Below is a small trained network, with its code and all its weights. Each question gives an input and a class and asks what happens when units are switched off, that is, made to give their printed mean instead of their output.

import numpy as np


def w(rows, s, z=0):
    codes = np.array(rows[::2]) - 128.0
    scale = np.full(codes.shape[1], s)
    scale[-1] = z or s
    return codes * scale


def f(y):
    return np.maximum(y, 0)


def log_softmax(a):
    a = a - a.max(-1, keepdims=True)
    return a - np.log(np.exp(a).sum(-1, keepdims=True))


def net(x, mask):
    res = np.array(x, float).reshape(1, 7) / 4 @ E
    y = f(res @ A[0][:, :-1].T + A[0][:, -1])
    res = res + np.where(mask, y, B[0][:, -1]) @ B[0][:, :-1]
    return log_softmax(res[-1] @ U[:, :-1].T + U[:, -1])


A, B = {}, {}
E = w([
[149,152,146,132,88,86,149,108,128,142],'x0',
[118,103,110,140,127,128,139,101,139,134],'x1',
[130,122,115,156,151,125,99,136,122,117],'x2',
[250,148,105,117,172,141,177,180,165,76],'x3',
[150,185,56,126,69,179,59,47,84,110],'x4',
[156,93,148,130,129,153,94,131,128,125],'x5',
[100,139,211,223,108,187,182,107,144,42],'x6',
],0.012)
A[0] = w([
[75,146,194,206,92,195,150,127,74,105,142],'n0',
[80,141,56,59,61,118,76,98,80,134,191],'n1',
[148,102,102,121,161,86,125,158,146,209,237],'n2',
[101,159,151,121,153,100,111,38,145,75,231],'n3',
[194,159,60,113,140,172,172,155,131,108,8],'n4',
[133,154,130,115,178,177,109,124,137,117,101],'n5',
[130,126,140,158,136,133,193,170,173,66,76],'n6',
[191,151,129,144,182,109,143,136,178,78,174],'n7',
[156,123,183,149,117,116,140,150,233,76,51],'n8',
[188,175,57,137,110,175,121,37,130,69,18],'n9',
[126,149,173,167,149,158,204,159,193,66,60],'n10',
[171,160,169,124,134,118,107,115,49,97,1],'n11',
[1,109,157,136,122,111,128,126,113,139,103],'n12',
],0.0093,0.0028)
B[0] = w([
[94,157,247,58,130,76,196,242,137,158,240],'n0',
[137,191,103,95,101,187,50,108,5,132,253],'n1',
[87,102,137,73,78,153,130,228,245,131,218],'n2',
[166,164,126,102,137,136,159,140,102,149,187],'n3',
[63,89,160,105,105,1,97,179,220,124,200],'n4',
[130,128,131,88,87,93,128,103,138,100,154],'n5',
[170,106,149,159,119,148,136,73,27,149,206],'n6',
[169,90,160,102,144,158,138,112,103,93,216],'n7',
[154,132,62,122,134,121,138,72,112,77,199],'n8',
[114,149,234,162,80,97,186,231,171,174,237],'n9',
[104,131,138,46,172,106,64,50,64,85,228],'n10',
[177,96,214,156,58,105,130,84,128,72,151],'n11',
[168,106,197,44,106,176,147,158,186,168,216],'n12',
],0.0073,0.012)
U = w([
[74,166,152,146,104,138,113,179,158,176,248],'0',
[129,145,163,134,172,125,182,171,155,152,117],'1',
[140,175,85,146,187,176,79,1,18,147,77],'2',
],0.0097,0.0014)

Each question gives the input, the list of numbers given to net, and the class t.
The units are the neurons (one row each of A and B). Each row of codes is followed by its name. A weight is (code - 128) times the scale printed after its matrix; where a second scale follows, it is the last column's (A, B and U).
mask holds one flag per neuron, in row order. A switched-off neuron (its flag False) gives its mean, the last column of its row in B, instead of its output. The means were averaged over made-up inputs and are rounded, as every weight is.
A unit's drop is (log p(t) with every unit on - log p(t) with that unit switched off) / (log p(t) with every unit on - log p(t) with every unit switched off).
The circuit of an input: a set's keep is (log p(t) with only the set's units on - log p(t) with every unit switched off) / (log p(t) with every unit on - log p(t) with every unit switched off). Starting from the 12 units with the biggest drops (on a tie, the unit counted first), units are removed one at a time, each time the one whose removal leaves the highest keep (on an exact tie, the one counted first), for as long as the keep stays at least 0.8.
units of the circuit, in order: the units of the circuit, biggest drop first
unit that matters most: the unit with the biggest drop
top k neurons: the k neurons with the biggest drops, biggest first
drop when u is switched off: that unit's drop, to one decimal
input [-7,-1,-7,-7,-4,-1,3], class 1: top 4 neurons -> [n1; n12; n0; n2]
input [6,-3,-7,-8,3,8,-7], class 2: units of the circuit, in order -> [n1]
input [-5,-7,4,-5,-2,1,2], class 1: units of the circuit, in order -> [n1; n2]
input [-3,7,-2,-6,-2,-4,5], class 1: units of the circuit, in order -> [n1; n0; n12]
input [2,-4,-2,-7,-1,5,8], class 1: units of the circuit, in order -> [n0; n1; n12]
input [0,1,0,4,7,-5,-3], class 0: units of the circuit, in order -> [n9; n1]
input [2,0,-6,-7,-2,-4,7], class 1: units of the circuit, in order -> [n0; n1; n12]
input [-2,0,-8,-2,5,1,0], class 2: top 3 neurons -> [n1; n2; n4]
input [5,5,-4,0,6,-5,-2], class 2: top 3 neurons -> [n1; n0; n2]
input [-1,-7,-7,4,8,1,-7], class 0: top 2 neurons -> [n9; n4]
input [-2,-4,-3,3,0,5,8], class 2: top 2 neurons -> [n10; n6]
input [-5,-7,5,3,-2,-6,5], class 2: drop when n10 is switched off -> 0.2
input [-8,1,5,4,7,-7,-5], class 0: drop when n9 is switched off -> 0.4
input [-3,8,4,4,7,8,-7], class 0: drop when n7 is switched off -> 0.0
input [-4,-1,2,8,5,1,-4], class 0: unit that matters most -> n4
